Below is a small trained network, with its code and all its weights. Each question gives an input and a class and asks what happens when units are switched off, that is, made to give their printed mean instead of their output.

import numpy as np


def w(rows, s, z=0):
    codes = np.array(rows[::2]) - 128.0
    scale = np.full(codes.shape[1], s)
    scale[-1] = z or s
    return codes * scale


def norm(h):
    return h / np.sqrt((h * h).mean(-1, keepdims=True) + 1e-5)


def f(y):
    return y / 2 * (1 + np.tanh(0.7978845608 * (y + 0.044715 * y**3)))


def log_softmax(a):
    a = a - a.max(-1, keepdims=True)
    return a - np.log(np.exp(a).sum(-1, keepdims=True))


def net(x, mask):
    res = np.array(x, float).reshape(1, 6) / 4 @ E
    u = 0
    for l in range(3):
        y = f(norm(res) @ A[l][:, :-1].T + A[l][:, -1])
        res = res + np.where(mask[u : u + 6], y, B[l][:, -1]) @ B[l][:, :-1]
        u += 6
    return log_softmax(norm(res)[-1] @ U[:, :-1].T + U[:, -1])


A, B = {}, {}
E = w([
[91,117,94,254,38,138,34,222,195],'x0',
[154,157,197,137,46,94,106,203,75],'x1',
[173,145,145,118,87,113,124,117,87],'x2',
[101,130,160,121,112,101,213,129,74],'x3',
[126,133,149,108,133,147,165,103,144],'x4',
[36,119,142,103,74,163,173,168,159],'x5',
],0.003)
A[0] = w([
[233,157,177,149,143,109,185,124,102,91],'L0N0',
[55,126,166,117,80,183,163,234,98,2],'L0N1',
[80,191,183,81,123,169,73,155,115,145],'L0N2',
[107,50,167,26,165,163,239,5,167,105],'L0N3',
[82,166,169,96,90,105,101,167,110,72],'L0N4',
[158,86,111,135,138,103,112,177,227,179],'L0N5',
],0.003,0.0014)
B[0] = w([
[159,18,126,97,222,125,111,177,111,147],'L0N0',
[33,82,157,142,94,120,127,195,88,150],'L0N1',
[103,84,48,152,145,72,164,94,80,138],'L0N2',
[119,220,96,27,91,176,156,84,194,254],'L0N3',
[3,102,106,169,53,24,162,76,122,130],'L0N4',
[129,134,90,176,73,171,104,143,86,159],'L0N5',
],0.0033,0.0031)
A[1] = w([
[141,95,88,148,93,147,118,132,191,55],'L1N0',
[151,94,63,186,155,217,51,185,145,2],'L1N1',
[211,147,215,125,191,88,107,144,27,83],'L1N2',
[159,126,158,214,119,69,58,207,134,115],'L1N3',
[137,136,113,121,254,179,101,63,157,143],'L1N4',
[27,116,194,137,75,97,160,195,135,61],'L1N5',
],0.004,0.00081)
B[1] = w([
[164,104,113,153,177,47,116,104,146,158],'L1N0',
[93,153,126,194,115,96,72,67,199,222],'L1N1',
[178,17,160,150,61,90,102,145,147,196],'L1N2',
[81,208,113,93,182,172,180,81,96,241],'L1N3',
[54,145,164,111,65,133,172,191,57,252],'L1N4',
[83,104,103,134,64,216,177,225,2,232],'L1N5',
],0.0039,0.0024)
A[2] = w([
[123,168,134,179,81,74,72,116,104,142],'L2N0',
[139,207,89,2,206,185,204,60,151,105],'L2N1',
[72,201,125,254,161,116,44,84,213,79],'L2N2',
[251,10,183,119,136,38,123,109,95,14],'L2N3',
[139,108,70,138,128,94,52,104,181,99],'L2N4',
[116,135,16,213,137,151,78,139,174,2],'L2N5',
],0.0041,0.00094)
B[2] = w([
[73,77,56,48,240,159,209,121,190,152],'L2N0',
[31,187,255,96,193,82,196,17,195,253],'L2N1',
[212,148,50,111,225,205,32,122,132,222],'L2N2',
[229,6,131,147,104,40,112,174,216,171],'L2N3',
[111,197,144,147,143,120,155,152,121,145],'L2N4',
[224,202,142,131,167,104,75,73,128,184],'L2N5',
],0.0045,0.0047)
U = w([
[44,125,103,165,13,197,167,219,29,137],'0',
[248,9,164,115,94,33,117,131,153,1],'1',
[63,197,221,46,175,114,208,2,179,220],'2',
[174,220,34,177,210,201,14,93,170,111],'3',
],0.0082,0.00083)

Each question gives the input, the list of numbers given to net, and the class t.
The units are the neurons (one row each of A and B). Each row of codes is followed by its name. A weight is (code - 128) times the scale printed after its matrix; where a second scale follows, it is the last column's (A, B and U).
mask holds one flag per neuron, layer by layer. A switched-off neuron (its flag False) gives its mean, the last column of its row in B, instead of its output. The means were averaged over made-up inputs and are rounded, as every weight is.
A unit's drop is (log p(t) with every unit on - log p(t) with that unit switched off) / (log p(t) with every unit on - log p(t) with every unit switched off).
The circuit of an input: a set's keep is (log p(t) with only the set's units on - log p(t) with every unit switched off) / (log p(t) with every unit on - log p(t) with every unit switched off). Starting from the 12 units with the biggest drops (on a tie, the unit counted first), units are removed one at a time, each time the one whose removal leaves the highest keep (on an exact tie, the one counted first), for as long as the keep stays at least 0.8.
circuit, biggest first: the units of the circuit, biggest drop first
top k neurons: the k neurons with the biggest drops, biggest first
drop when u is switched off: that unit's drop, to one decimal
input [-4,-6,0,-3,-8,-7], class 2: circuit, biggest first => L2N1
input [8,-4,3,1,7,5], class 3: circuit, biggest first => L1N4; L2N2
input [0,4,-3,-5,4,-7], class 1: circuit, biggest first => L1N2; L2N3
input [0,-3,-7,5,-6,2], class 0: top 3 neurons => L1N3; L1N5; L2N1
input [0,8,-4,1,-2,-3], class 0: circuit, biggest first => L0N4; L1N5
input [0,1,-2,8,8,-6], class 1: top 2 neurons => L1N2; L0N0
input [-6,3,-8,-8,-5,-3], class 1: top 3 neurons => L1N2; L1N3; L0N3
input [4,-8,-6,4,2,7], class 0: top 3 neurons => L2N1; L1N5; L1N3
input [-1,0,5,-2,2,5], class 0: top 2 neurons => L0N1; L1N5
input [-6,7,7,6,-5,7], class 0: drop when L2N1 is switched off => 0.1
input [0,1,-4,-6,8,7], class 0: drop when L2N1 is switched off => 0.2
input [-1,0,-2,0,-7,-8], class 1: drop when L1N2 is switched off => 0.2
input [-3,2,-3,7,-2,7], class 0: drop when L1N5 is switched off => 0.3
